Below is a small trained network, with its code and all its weights. Each question gives an input and a target symbol and asks what happens when units are switched off, that is, made to give their printed mean instead of their output.

import numpy as np


def w(rows, s, z=0):
    codes = np.array(rows[::2]) - 128.0
    scale = np.full(codes.shape[1], s)
    scale[-1] = z or s
    return codes * scale


def f(y):
    return np.maximum(y, 0)


def softmax(a):
    e = np.exp(a - a.max(-1, keepdims=True))
    return e / e.sum(-1, keepdims=True)


def log_softmax(a):
    a = a - a.max(-1, keepdims=True)
    return a - np.log(np.exp(a).sum(-1, keepdims=True))


def net(x, mask):
    ids = ['Πβζμξφω'.index(c) for c in x.split()]
    T = len(ids)
    res = E[ids] + P[:T]
    q, k, v = (res @ M[0].T for M in (Q, K, V))
    z = softmax(np.where(np.tri(T) > 0, q @ k.T / 4**0.5, -1e9)) @ v
    res = res + np.where(mask[0], z, O[0][:, -1]) @ O[0][:, :-1]
    y = f(res @ A[0][:, :-1].T + A[0][:, -1])
    res = res + np.where(mask[1:9], y, B[0][:, -1]) @ B[0][:, :-1]
    return log_softmax(res[-1] @ U[:, :-1].T + U[:, -1])


Q, K, V, O, A, B = {}, {}, {}, {}, {}, {}
E = w([
[136,152,158,154,190,115,51,194,124,6,116],'Π',
[67,99,181,155,151,81,123,181,203,188,206],'β',
[151,81,135,114,130,127,174,117,86,51,183],'ζ',
[141,105,100,150,133,130,202,73,69,77,110],'μ',
[126,160,105,137,143,100,199,129,119,126,109],'ξ',
[120,51,126,212,166,187,96,162,91,115,170],'φ',
[107,148,18,18,122,151,167,129,216,148,165],'ω',
],0.02)
P = w([
[185,49,58,111,213,110,76,26,140,203,75],'0',
[151,152,138,93,143,48,231,115,105,88,161],'1',
[137,130,97,126,158,150,140,114,85,79,180],'2',
[120,134,136,133,132,132,178,122,105,88,194],'3',
[104,175,112,141,122,131,196,156,122,126,164],'4',
[102,135,128,154,133,165,132,118,107,80,241],'5',
[146,175,23,127,115,255,157,134,83,57,187],'6',
[124,197,87,183,111,189,174,129,92,140,196],'7',
[121,249,56,146,127,172,152,110,110,99,152],'8',
],0.0095)
Q[0] = w([
[213,155,214,112,71,127,95,71,181,163,89],'H0',
[226,70,154,91,91,152,148,103,157,113,117],'H0',
[80,134,43,149,190,66,175,153,63,78,253],'H0',
[108,159,98,125,179,147,145,158,82,114,195],'H0',
],0.0067)
K[0] = w([
[157,195,148,123,94,142,179,140,107,119,254],'H0',
[117,145,141,117,87,162,103,167,109,98,158],'H0',
[151,43,95,49,145,102,64,82,126,171,99],'H0',
[102,38,139,143,157,101,103,115,131,149,94],'H0',
],0.0085)
V[0] = w([
[99,206,193,101,91,66,122,237,167,127,163],'H0',
[88,149,60,138,136,17,171,69,185,168,114],'H0',
[65,115,158,241,129,82,52,191,1,208,57],'H0',
[181,243,135,114,134,87,68,86,148,127,24],'H0',
],0.0063)
O[0] = w([
[178,129,132,142,111,120,112,101,144,82,91,1],'H0',
[63,70,73,91,133,176,154,126,178,105,7,168],'H0',
[102,151,86,150,160,107,138,84,132,119,162,113],'H0',
[98,224,119,103,164,153,167,92,99,142,112,147],'H0',
],0.015,0.0091)
A[0] = w([
[55,121,178,130,106,197,130,29,98,99,60,109],'N0',
[117,145,70,86,162,107,124,93,166,160,217,59],'N1',
[157,144,109,180,147,138,117,145,115,141,125,75],'N2',
[169,119,62,188,77,32,107,108,162,85,252,106],'N3',
[183,126,166,216,147,140,105,204,43,66,100,213],'N4',
[105,215,81,197,192,133,226,253,237,120,141,251],'N5',
[90,212,127,122,147,105,157,112,75,150,204,123],'N6',
[125,149,108,53,204,91,70,192,147,198,162,177],'N7',
],0.0057,0.0027)
B[0] = w([
[87,183,188,170,120,103,68,180,161,198,228,160],'N0',
[176,149,136,149,192,118,131,149,71,139,79,185],'N1',
[82,231,194,92,103,101,181,223,175,116,133,142],'N2',
[2,95,67,118,127,13,131,180,224,149,191,179],'N3',
[93,152,217,159,85,241,61,110,81,111,119,184],'N4',
[150,112,88,105,72,136,161,7,101,109,158,249],'N5',
[171,184,165,146,193,158,103,166,155,63,108,233],'N6',
[132,55,102,88,148,99,196,78,75,95,131,188],'N7',
],0.0066,0.015)
U = w([
[169,114,124,193,152,135,158,80,221,92,105,55],'Π',
[41,202,141,138,80,159,130,71,193,133,153,202],'β',
[143,93,142,142,253,120,206,135,117,117,73,190],'ζ',
[97,179,72,142,132,64,88,163,115,153,106,2],'μ',
[168,180,188,133,211,156,153,85,203,152,135,91],'ξ',
[183,129,153,112,75,103,110,93,82,168,145,203],'φ',
[131,192,148,112,159,128,146,192,195,171,94,77],'ω',
],0.0059,0.0034)

Each question gives the input, a string of symbols that net reads in full, and the target symbol t.
The units are the heads (4 rows each of Q, K, V and O) and the neurons (one row each of A and B). Each row of codes is followed by its name. A weight is (code - 128) times the scale printed after its matrix; where a second scale follows, it is the last column's (O, A, B and U).
mask holds one flag per unit, heads first, then neurons. A switched-off unit (its flag False) gives its mean, the last column of its rows in O or B, instead of its output. The means were averaged over made-up inputs and are rounded, as every weight is.
A unit's drop is (log p(t) with every unit on - log p(t) with that unit switched off) / (log p(t) with every unit on - log p(t) with every unit switched off).
The circuit of an input: a set's keep is (log p(t) with only the set's units on - log p(t) with every unit switched off) / (log p(t) with every unit on - log p(t) with every unit switched off). Starting from all 9 units, units are removed one at a time, each time the one whose removal leaves the highest keep (on an exact tie, the one counted first), for as long as the keep stays at least 0.8.
units of the circuit, in order: the units of the circuit, biggest drop first
top k neurons: the k neurons with the biggest drops, biggest first
drop of u: that unit's drop, to one decimal
input Π β ω, target ζ: top 2 neurons => (N1, N7)
input β Π β ω, target Π: units of the circuit, in order => (H0)
input ζ Π β φ, target φ: top 2 neurons => (N6, N4)
input ζ φ ξ ξ Π β β, target φ: units of the circuit, in order => (H0, N6)
input ω Π ω μ β ω ξ μ μ, target ω: units of the circuit, in order => (H0, N0)
input φ ξ μ, target μ: units of the circuit, in order => (H0, N3)
input φ Π ζ, target μ: units of the circuit, in order => (H0, N3)
input ξ Π ω, target ζ: top 3 neurons => (N1, N4, N7)
input ξ φ Π φ, target β: units of the circuit, in order => (N0, H0, N1)
input β Π ζ, target Π: top 2 neurons => (N1, N7)
input ξ ζ μ Π φ ζ μ, target β: units of the circuit, in order => (N0, H0)
input ζ Π μ Π ω ω φ, target φ: top 3 neurons => (N6, N3, N4)
input Π β β Π φ φ φ ζ ω, target ξ: units of the circuit, in order => (H0, N1)
input φ ζ Π Π ω Π ζ φ, target μ: top neuron => (N3)
input ω ω β φ μ μ Π ω, target ω: top 2 neurons => (N4, N0)
input ω φ ω ξ μ Π, target ω: top 3 neurons => (N5, N0, N7)
input φ Π μ Π, target μ: top 2 neurons => (N3, N1)
input Π Π ξ ζ β, target ξ: drop of N1 => 0.1
input μ μ μ φ φ β, target ζ: drop of N6 => 0.0
input ζ Π β β μ φ β ξ, target φ: drop of N3 => 0.1
input φ ζ Π μ β μ, target μ: drop of N5 => 0.1
input ω ζ Π φ β Π β, target ω: units of the circuit, in order => (H0)
